Here is a tiny trained network, its code and every weight. The questions are about switching its units off for an input and a class, where a switched-off unit gives its printed mean instead of its output.

import numpy as np


def w(rows, s, z=0):
    codes = np.array(rows[::2]) - 128.0
    scale = np.full(codes.shape[1], s)
    scale[-1] = z or s
    return codes * scale


def norm(h):
    return h / np.sqrt((h * h).mean(-1, keepdims=True) + 1e-5)


def f(y):
    return y / 2 * (1 + np.tanh(0.7978845608 * (y + 0.044715 * y**3)))


def log_softmax(a):
    a = a - a.max(-1, keepdims=True)
    return a - np.log(np.exp(a).sum(-1, keepdims=True))


def net(x, mask):
    res = np.array(x, float).reshape(1, 2) / 4 @ E
    u = 0
    for l in range(3):
        y = f(norm(res) @ A[l][:, :-1].T + A[l][:, -1])
        res = res + np.where(mask[u : u + 10], y, B[l][:, -1]) @ B[l][:, :-1]
        u += 10
    return log_softmax(norm(res)[-1] @ U[:, :-1].T + U[:, -1])


A, B = {}, {}
E = w([
[118,197,255,92,8],'x0',
[224,253,62,157,184],'x1',
],0.0061)
A[0] = w([
[82,163,179,148,106,155],'0.n0',
[54,31,138,112,45,84],'0.n1',
[32,123,112,84,125,115],'0.n2',
[61,148,80,64,126,17],'0.n3',
[177,129,141,187,74,97],'0.n4',
[226,140,183,59,131,136],'0.n5',
[45,111,87,2,191,131],'0.n6',
[113,163,112,153,190,70],'0.n7',
[169,72,79,129,57,62],'0.n8',
[39,91,198,149,158,3],'0.n9',
],0.0072,0.0018)
B[0] = w([
[185,176,157,116,218,174],'0.n0',
[114,140,47,85,83,253],'0.n1',
[254,195,158,101,120,156],'0.n2',
[110,145,156,121,120,113],'0.n3',
[171,163,121,107,147,136],'0.n4',
[180,86,123,98,108,164],'0.n5',
[133,140,198,156,193,162],'0.n6',
[162,137,177,111,117,149],'0.n7',
[141,143,170,153,122,122],'0.n8',
[76,148,162,89,134,171],'0.n9',
],0.0077,0.0049)
A[1] = w([
[170,76,94,72,161,78],'1.n0',
[130,117,244,99,51,145],'1.n1',
[157,91,128,203,147,7],'1.n2',
[111,182,177,52,168,124],'1.n3',
[178,54,82,86,208,164],'1.n4',
[92,178,153,142,88,175],'1.n5',
[169,176,125,221,73,222],'1.n6',
[255,90,106,149,110,149],'1.n7',
[158,116,108,118,129,145],'1.n8',
[166,118,144,144,155,133],'1.n9',
],0.0084,0.0015)
B[1] = w([
[227,65,241,110,152,163],'1.n0',
[118,35,172,214,166,255],'1.n1',
[180,73,122,53,84,143],'1.n2',
[208,141,109,101,222,202],'1.n3',
[127,135,179,127,120,226],'1.n4',
[78,159,107,191,249,162],'1.n5',
[57,139,254,211,123,178],'1.n6',
[111,141,89,81,94,207],'1.n7',
[133,113,162,104,86,147],'1.n8',
[76,121,241,37,139,143],'1.n9',
],0.0055,0.0049)
A[2] = w([
[135,74,188,99,139,95],'2.n0',
[160,79,70,105,130,90],'2.n1',
[95,216,209,181,99,84],'2.n2',
[164,132,163,86,76,153],'2.n3',
[110,117,184,227,146,156],'2.n4',
[2,92,116,66,85,85],'2.n5',
[231,150,133,184,129,97],'2.n6',
[168,192,112,183,83,68],'2.n7',
[151,71,102,145,178,246],'2.n8',
[177,187,96,190,96,133],'2.n9',
],0.0086,0.0014)
B[2] = w([
[109,164,16,132,142,253],'2.n0',
[87,124,219,170,158,163],'2.n1',
[130,43,114,195,182,229],'2.n2',
[231,193,166,55,193,187],'2.n3',
[149,70,161,192,115,177],'2.n4',
[99,205,29,122,47,224],'2.n5',
[64,106,74,101,95,240],'2.n6',
[84,131,78,125,49,169],'2.n7',
[113,139,207,197,37,224],'2.n8',
[2,78,80,45,50,179],'2.n9',
],0.0068,0.004)
U = w([
[46,136,110,48,58,249],'0',
[133,24,234,170,163,148],'1',
[199,177,209,10,185,16],'2',
],0.013,0.0018)

Each question gives the input, the list of numbers given to net, and the class t.
The units are the neurons (one row each of A and B). Each row of codes is followed by its name. A weight is (code - 128) times the scale printed after its matrix; where a second scale follows, it is the last column's (A, B and U).
mask holds one flag per neuron, layer by layer. A switched-off neuron (its flag False) gives its mean, the last column of its row in B, instead of its output. The means were averaged over made-up inputs and are rounded, as every weight is.
A unit's drop is (log p(t) with every unit on - log p(t) with that unit switched off) / (log p(t) with every unit on - log p(t) with every unit switched off).
The circuit of an input: a set's keep is (log p(t) with only the set's units on - log p(t) with every unit switched off) / (log p(t) with every unit on - log p(t) with every unit switched off). Starting from the 12 units with the biggest drops (on a tie, the unit counted first), units are removed one at a time, each time the one whose removal leaves the highest keep (on an exact tie, the one counted first), for as long as the keep stays at least 0.8.
units of the circuit, in order: the units of the circuit, biggest drop first
unit that matters most: the unit with the biggest drop
k most important neurons: the k neurons with the biggest drops, biggest first
k most important neurons of layer l: the k neurons of layer l with the biggest drops, biggest first
drop of u: that unit's drop, to one decimal
input [2,4], class 0: units of the circuit, in order : 2.n9
input [4,-2], class 1: 2 most important neurons : 1.n1, 1.n5
input [-3,-2], class 2: units of the circuit, in order : 1.n1, 2.n2, 1.n0
input [5,-3], class 1: 3 most important neurons : 1.n1, 1.n5, 0.n0
input [8,8], class 0: units of the circuit, in order : 2.n9, 2.n7
input [-1,0], class 2: 3 most important neurons : 1.n1, 1.n2, 0.n9
input [3,-1], class 2: 3 most important neurons : 0.n0, 0.n1, 2.n2
input [0,-2], class 2: 2 most important neurons of layer 0 : 0.n2, 0.n1
input [1,-2], class 2: 2 most important neurons : 0.n1, 0.n2
input [4,5], class 0: 2 most important neurons : 2.n9, 0.n5
input [7,4], class 1: 2 most important neurons : 0.n1, 2.n2
input [-2,0], class 2: 2 most important neurons : 1.n1, 1.n2
input [7,7], class 0: 4 most important neurons : 2.n9, 2.n7, 0.n6, 0.n5
input [6,8], class 0: unit that matters most : 2.n9
input [1,4], class 0: 3 most important neurons of layer 2 : 2.n9, 2.n7, 2.n2
input [-1,-2], class 2: 2 most important neurons : 0.n2, 0.n1
input [-1,1], class 2: 2 most important neurons : 2.n3, 0.n1
input [1,2], class 2: 2 most important neurons of layer 0 : 0.n5, 0.n1
input [5,1], class 1: 2 most important neurons : 1.n1, 0.n1
input [-1,-1], class 2: drop of 0.n1 : 0.3
input [7,-1], class 1: drop of 1.n1 : 0.5
input [8,-2], class 1: drop of 1.n1 : 0.7
input [0,2], class 2: drop of 1.n7 : 0.3
input [-5,-8], class 0: most important neuron of layer 2 : 2.n5
